Look-ups in named tables: a row name and a column name give one cell, copied from the table.

dugab:
,bopere,buv,lumumer
bipabe,77,168,201
bezur,132,114,105
nefe,139,95,130
nonid,135,123,116
didum,153,89,145
detu,131,91,96
bidakoz,92,20,106

What is the bopere of bipabe in dugab? 77
What is the buv of nonid in dugab? 123
What is the bopere of bezur in dugab? 132
What is the buv of detu in dugab? 91
What is the buv of nefe in dugab? 95
What is the lumumer of bipabe in dugab? 201
What is the buv of bipabe in dugab? 168
What is the lumumer of bidakoz in dugab? 106
What is the bopere of nonid in dugab? 135
What is the lumumer of didum in dugab? 145
What is the bopere of bidakoz in dugab? 92

kad =
,sufetuf,vogaban,muf,bamosif,rif,rigefo,boge,dirog,nuru
les,59,130,120,99,134,223,112,98,108
vadul,136,158,151,110,118,114,41,107,191
ger,191,98,185,113,76,140,132,69,114
pabol,122,103,152,73,106,75,182,150,112
zasufal,130,92,173,137,160,60,165,115,98
papepi,104,105,88,88,196,191,90,103,111
monaz,155,100,212,139,140,93,126,91,83
narobir,69,160,61,143,85,72,148,99,83
kezuga,176,104,209,122,103,122,123,78,91
levati,180,103,206,119,95,127,125,76,97
redaf,132,141,151,117,121,111,38,104,194
taz,132,92,176,140,162,61,163,112,97
fifu,163,195,132,95,125,126,78,110,186

What is the bamosif of papepi in kad?
88
What is the dirog of fifu in kad?
110
What is the vogaban of kezuga in kad?
104
What is the rigefo of narobir in kad?
72
What is the dirog of monaz in kad?
91
What is the bamosif of levati in kad?
119
What is the rif of pabol in kad?
106
What is the vogaban of monaz in kad?
100
What is the dirog of redaf in kad?
104
What is the vogaban of fifu in kad?
195
What is the rigefo of les in kad?
223

ziraz:
,vik,lugipe,busi
zag,204,191,113
didu,118,38,221
fopiv,163,1,216

lugipe of zag is 191
busi of didu is 221
vik of didu is 118
vik of fopiv is 163
vik of zag is 204
busi of zag is 113
lugipe of fopiv is 1
lugipe of didu is 38
busi of fopiv is 216
Which row has the largest lugipe? zag

Table supu
         lide  sano
zupi       27   227
lazofib    76   131
tokipak    70   154
forul      29   223
sas        41   210
boleze     64   170
kotu       57   185
pide       35   218
rab        21   231
katid      17   237
parad      46   204
rerop      52   195

tokipak, sano => 154
lazofib, sano => 131
boleze, sano => 170
tokipak, lide => 70
parad, lide => 46
rerop, lide => 52
zupi, sano => 227
kotu, lide => 57
rab, lide => 21
sas, sano => 210
katid, lide => 17
forul, lide => 29
forul, sano => 223
kotu, sano => 185
rab, sano => 231
rerop, sano => 195

bamoris.tsv
	muzon	gep	tarinub	faf	rav	noravu	pidog	kog
bimeki	142	99	135	114	90	143	182	139
lidab	81	107	103	217	173	100	199	77
gov	162	100	97	96	47	188	164	172
vor	82	110	104	213	173	116	205	77
gok	70	170	167	135	118	133	112	118
luzap	82	112	103	214	171	116	206	78

lidab, tarinub: 103
gov, rav: 47
gok, noravu: 133
bimeki, muzon: 142
gov, tarinub: 97
gov, pidog: 164
lidab, gep: 107
vor, rav: 173
bimeki, noravu: 143
gok, tarinub: 167
bimeki, tarinub: 135
luzap, pidog: 206
luzap, kog: 78
gok, faf: 135
lidab, noravu: 100
lidab, pidog: 199
gov, kog: 172

kel
       rilirav  pul  kiza  logad  loz
tav         36  128    39     45   43
fuz         37   73    99     41   41
nusug       37  197    16     42   43
bani        35  155   144     38   41

What is the logad of tav in kel?
45
What is the pul of tav in kel?
128
What is the rilirav of bani in kel?
35
What is the rilirav of nusug in kel?
37
What is the loz of tav in kel?
43
What is the kiza of fuz in kel?
99
What is the rilirav of fuz in kel?
37
What is the pul of nusug in kel?
197
What is the kiza of nusug in kel?
16
What is the logad of nusug in kel?
42
What is the pul of fuz in kel?
73
What is the loz of fuz in kel?
41
What is the loz of nusug in kel?
43
What is the loz of bani in kel?
41
What is the kiza of bani in kel?
144
What is the rilirav of tav in kel?
36
Which row has the largest kiza? bani

sud.csv
,dap,peral,lufef,dad,fazatap,zad,per
lif,-55.435,10.606,9.195,6.499,11.813,18.612,14.202
dededo,24.671,61.658,9.105,8.883,-1.126,24.894,11.203
gepa,18.191,61.836,-29.408,3.553,10.113,-11.431,29.786
gesag,-28.898,35.481,18.779,-22.712,12.140,-6.984,2.182
rav,-5.146,56.780,-19.095,-4.190,-10.450,29.478,-3.307
nug,60.068,-0.401,-13.739,0.767,8.326,34.637,7.388
fek,-32.042,25.646,38.457,-10.835,18.588,21.343,-7.367
vagudin,64.455,-14.681,-2.849,15.641,0.839,-3.516,13.825
femepi,-74.216,-9.043,17.073,-3.480,-25.819,-21.295,8.811
zivotam,43.861,5.403,-2.786,12.638,-0.898,34.341,-3.124
nas,11.931,49.474,-27.461,-2.063,2.324,-22.040,-4.866
taf,-44.294,17.505,-23.402,-1.400,17.541,11.394,0.560
bir,-7.254,7.420,7.473,16.571,32.931,47.199,1.630

What is the fazatap of femepi in sud?
-25.819
What is the zad of femepi in sud?
-21.295
What is the dad of femepi in sud?
-3.480
What is the dad of vagudin in sud?
15.641
What is the lufef of nas in sud?
-27.461
What is the peral of bir in sud?
7.420
What is the peral of vagudin in sud?
-14.681
What is the dad of nug in sud?
0.767
What is the peral of zivotam in sud?
5.403
What is the lufef of taf in sud?
-23.402
What is the zad of fek in sud?
21.343
What is the dad of bir in sud?
16.571
What is the lufef of rav in sud?
-19.095
What is the peral of femepi in sud?
-9.043
What is the per of taf in sud?
0.560

Table veg
,gozu,lal,fir,vuvo,mot,giv,zisalof,terereb,tanuvon,defilaf
litisir,88048,32565,28883,65573,90306,67696,56103,16071,45165,82995
lozir,77777,23090,51466,36867,36824,63521,28877,65796,76876,64896
dud,65322,36624,50196,52818,42971,79899,29801,86903,82134,41184
pap,50439,72523,38394,77342,86705,82111,15868,57920,30992,77838
ralomor,78822,17734,56550,86302,30347,48683,67692,72908,41882,47485
bizo,23024,80283,74087,76460,45500,30081,55317,58611,83034,20875
bidemo,93891,12569,60016,62194,40564,65763,52826,70898,63555,19511
zakomu,46857,59604,47971,48549,92299,75187,31812,20016,29002,73273
tev,59994,69292,39416,57745,84416,70377,62242,36683,16550,83773
tid,40470,70774,67173,44100,29353,32743,91184,30629,83391,19928
bug,48974,73028,73081,58645,41142,29855,61900,38197,88144,31409
danadov,28871,54036,21428,66405,78328,57825,33697,15172,48107,82613
did,21211,73779,81901,13364,24043,54090,75092,47848,30059,55374

What is the defilaf of tev in veg? 83773
What is the gozu of ralomor in veg? 78822
What is the fir of zakomu in veg? 47971
What is the tanuvon of did in veg? 30059
What is the giv of did in veg? 54090
What is the gozu of pap in veg? 50439
What is the terereb of tev in veg? 36683
What is the terereb of zakomu in veg? 20016
What is the defilaf of ralomor in veg? 47485
What is the giv of tid in veg? 32743
What is the gozu of zakomu in veg? 46857
What is the zisalof of tev in veg? 62242
What is the gozu of tid in veg? 40470

Table zegalap
fields: kibubi, lub, zevanek, vero, ridi, tep, bilipa
rezoke: [97643, 63398, 76814, 99450, 79680, 98833, 91499]
vefen: [37585, 82394, 90661, 70873, 44817, 33765, 97670]
det: [89627, 61648, 62735, 49773, 77241, 84300, 22683]

zevanek of rezoke is 76814
bilipa of det is 22683
kibubi of vefen is 37585
bilipa of rezoke is 91499
lub of rezoke is 63398
zevanek of vefen is 90661

nas:
	vesi	vafub	minu	gobe	sev	likot	subiz
riv	129	127	115	112	143	150	112
nekimo	74	115	176	82	120	101	151
fiteb	187	126	80	202	118	121	123
tunapod	103	61	106	120	145	107	104
zunege	13	56	224	32	112	108	156
ditib	102	71	127	121	136	121	125
terolof	162	167	89	167	128	122	113
siba	225	205	77	205	116	153	120
roremas	178	146	105	150	129	124	121
sararif	116	140	167	138	93	109	141
faf	126	128	127	116	134	136	125
fene	87	43	120	99	152	112	125

zunege, gobe -> 32
siba, vesi -> 225
terolof, gobe -> 167
ditib, vafub -> 71
fiteb, gobe -> 202
fiteb, minu -> 80
siba, minu -> 77
terolof, vafub -> 167
tunapod, likot -> 107
riv, vafub -> 127
fene, subiz -> 125
ditib, sev -> 136
tunapod, vesi -> 103
faf, vesi -> 126
fene, minu -> 120
faf, sev -> 134
riv, minu -> 115
faf, minu -> 127
fiteb, likot -> 121
zunege, likot -> 108

Table mus
,mil,defu,saz,letez,zuta,dizov,rit,dum,sog,kuzifa
tef,37.70,43.75,53.33,55.73,52.89,47.58,74.37,54.35,24.98,58.92
dek,31.55,43.89,53.87,55.73,52.89,47.58,81.36,54.35,29.26,58.27
pob,58.94,47.29,39.05,60.32,45.67,41.51,45.09,54.35,43.14,32.85
gab,40.45,43.89,72.31,54.13,52.89,47.58,45.09,54.35,51.18,54.38

dek, dum: 54.35
pob, zuta: 45.67
pob, letez: 60.32
pob, defu: 47.29
gab, rit: 45.09
pob, dum: 54.35
gab, letez: 54.13
dek, dizov: 47.58
pob, dizov: 41.51
pob, rit: 45.09
dek, saz: 53.87
gab, dum: 54.35
tef, sog: 24.98
pob, mil: 58.94

